Below are the code and all the weights of a small trained network. Each question names an input and a class and asks about switching units off, where a switched-off unit gives its printed mean instead of its output.

import numpy as np


def w(rows, s, z=0):
    codes = np.array(rows[::2]) - 128.0
    scale = np.full(codes.shape[1], s)
    scale[-1] = z or s
    return codes * scale


def norm(h):
    return h / np.sqrt((h * h).mean(-1, keepdims=True) + 1e-5)


def f(y):
    return np.maximum(y, 0)


def log_softmax(a):
    a = a - a.max(-1, keepdims=True)
    return a - np.log(np.exp(a).sum(-1, keepdims=True))


def net(x, mask):
    res = np.array(x, float).reshape(1, 2) / 4 @ E
    u = 0
    for l in range(2):
        y = f(norm(res) @ A[l][:, :-1].T + A[l][:, -1])
        res = res + np.where(mask[u : u + 9], y, B[l][:, -1]) @ B[l][:, :-1]
        u += 9
    return log_softmax(norm(res)[-1] @ U[:, :-1].T + U[:, -1])


A, B = {}, {}
E = w([
[90,196,131,114,2],'x0',
[126,224,247,124,126],'x1',
],0.0076)
A[0] = w([
[112,8,37,57,27,88],'0.n1',
[67,171,142,98,96,49],'0.n2',
[194,227,114,162,152,163],'0.n3',
[147,116,27,171,87,159],'0.n4',
[70,117,134,45,48,38],'0.n5',
[150,112,198,73,132,41],'0.n6',
[128,115,179,175,151,2],'0.n7',
[138,195,182,134,2,37],'0.n8',
[90,125,4,219,84,28],'0.n9',
],0.0094,0.003)
B[0] = w([
[187,2,98,193,195,255],'0.n1',
[138,176,163,47,133,178],'0.n2',
[81,85,110,171,156,185],'0.n3',
[170,39,132,78,171,215],'0.n4',
[112,116,182,175,18,183],'0.n5',
[182,37,110,90,185,159],'0.n6',
[98,122,114,130,159,147],'0.n7',
[134,171,152,37,76,245],'0.n8',
[221,186,133,125,180,204],'0.n9',
],0.0083,0.0074)
A[1] = w([
[9,137,155,136,115,177],'1.n1',
[127,165,158,120,189,48],'1.n2',
[192,140,228,93,112,24],'1.n3',
[142,171,128,109,199,112],'1.n4',
[28,153,151,74,111,251],'1.n5',
[121,129,165,122,172,34],'1.n6',
[123,147,134,207,189,42],'1.n7',
[114,106,159,198,158,149],'1.n8',
[6,180,188,144,131,106],'1.n9',
],0.016,0.0031)
B[1] = w([
[159,136,72,216,166,174],'1.n1',
[74,38,167,81,142,182],'1.n2',
[86,120,130,56,67,254],'1.n3',
[12,135,177,42,142,197],'1.n4',
[184,118,86,185,181,242],'1.n5',
[76,127,124,130,172,177],'1.n6',
[178,226,213,148,47,196],'1.n7',
[180,164,151,206,80,220],'1.n8',
[111,127,37,203,186,205],'1.n9',
],0.011,0.0077)
U = w([
[125,152,154,197,91,69],'0',
[200,60,124,161,167,159],'1',
[22,128,91,92,184,136],'2',
[140,110,160,39,36,112],'3',
[78,153,252,120,147,147],'4',
[63,102,122,183,86,10],'5',
[130,214,40,129,96,138],'6',
],0.023,0.014)

Each question gives the input, the list of numbers given to net, and the class t.
The units are the neurons (one row each of A and B). Each row of codes is followed by its name. A weight is (code - 128) times the scale printed after its matrix; where a second scale follows, it is the last column's (A, B and U).
mask holds one flag per neuron, layer by layer. A switched-off neuron (its flag False) gives its mean, the last column of its row in B, instead of its output. The means were averaged over made-up inputs and are rounded, as every weight is.
A unit's drop is (log p(t) with every unit on - log p(t) with that unit switched off) / (log p(t) with every unit on - log p(t) with every unit switched off).
unit that matters most: the unit with the biggest drop
top k neurons: the k neurons with the biggest drops, biggest first
k most important neurons of layer l: the k neurons of layer l with the biggest drops, biggest first
drop when u is switched off: that unit's drop, to one decimal
input [6,1], class 6: unit that matters most => 0.n1
input [-6,-1], class 4: top 2 neurons => 0.n1; 0.n8
input [8,-5], class 1: top 2 neurons => 0.n1; 1.n4
input [-5,-1], class 4: top 2 neurons => 0.n1; 0.n8
input [-2,2], class 4: top 2 neurons => 0.n8; 0.n1
input [8,1], class 6: 3 most important neurons of layer 1 => 1.n5; 1.n9; 1.n1
input [1,1], class 6: 3 most important neurons of layer 0 => 0.n1; 0.n4; 0.n9
input [0,0], class 0: top 3 neurons => 0.n2; 0.n4; 0.n9
input [-2,4], class 4: 2 most important neurons of layer 0 => 0.n8; 0.n6
input [7,1], class 6: top 2 neurons => 0.n1; 1.n5
input [4,-2], class 3: 2 most important neurons of layer 0 => 0.n8; 0.n5
input [-3,3], class 4: drop when 0.n8 is switched off => 0.2
input [6,-5], class 1: drop when 0.n1 is switched off => 4.0
input [0,2], class 2: top neuron => 0.n5
input [-5,6], class 4: drop when 0.n8 is switched off => 0.2
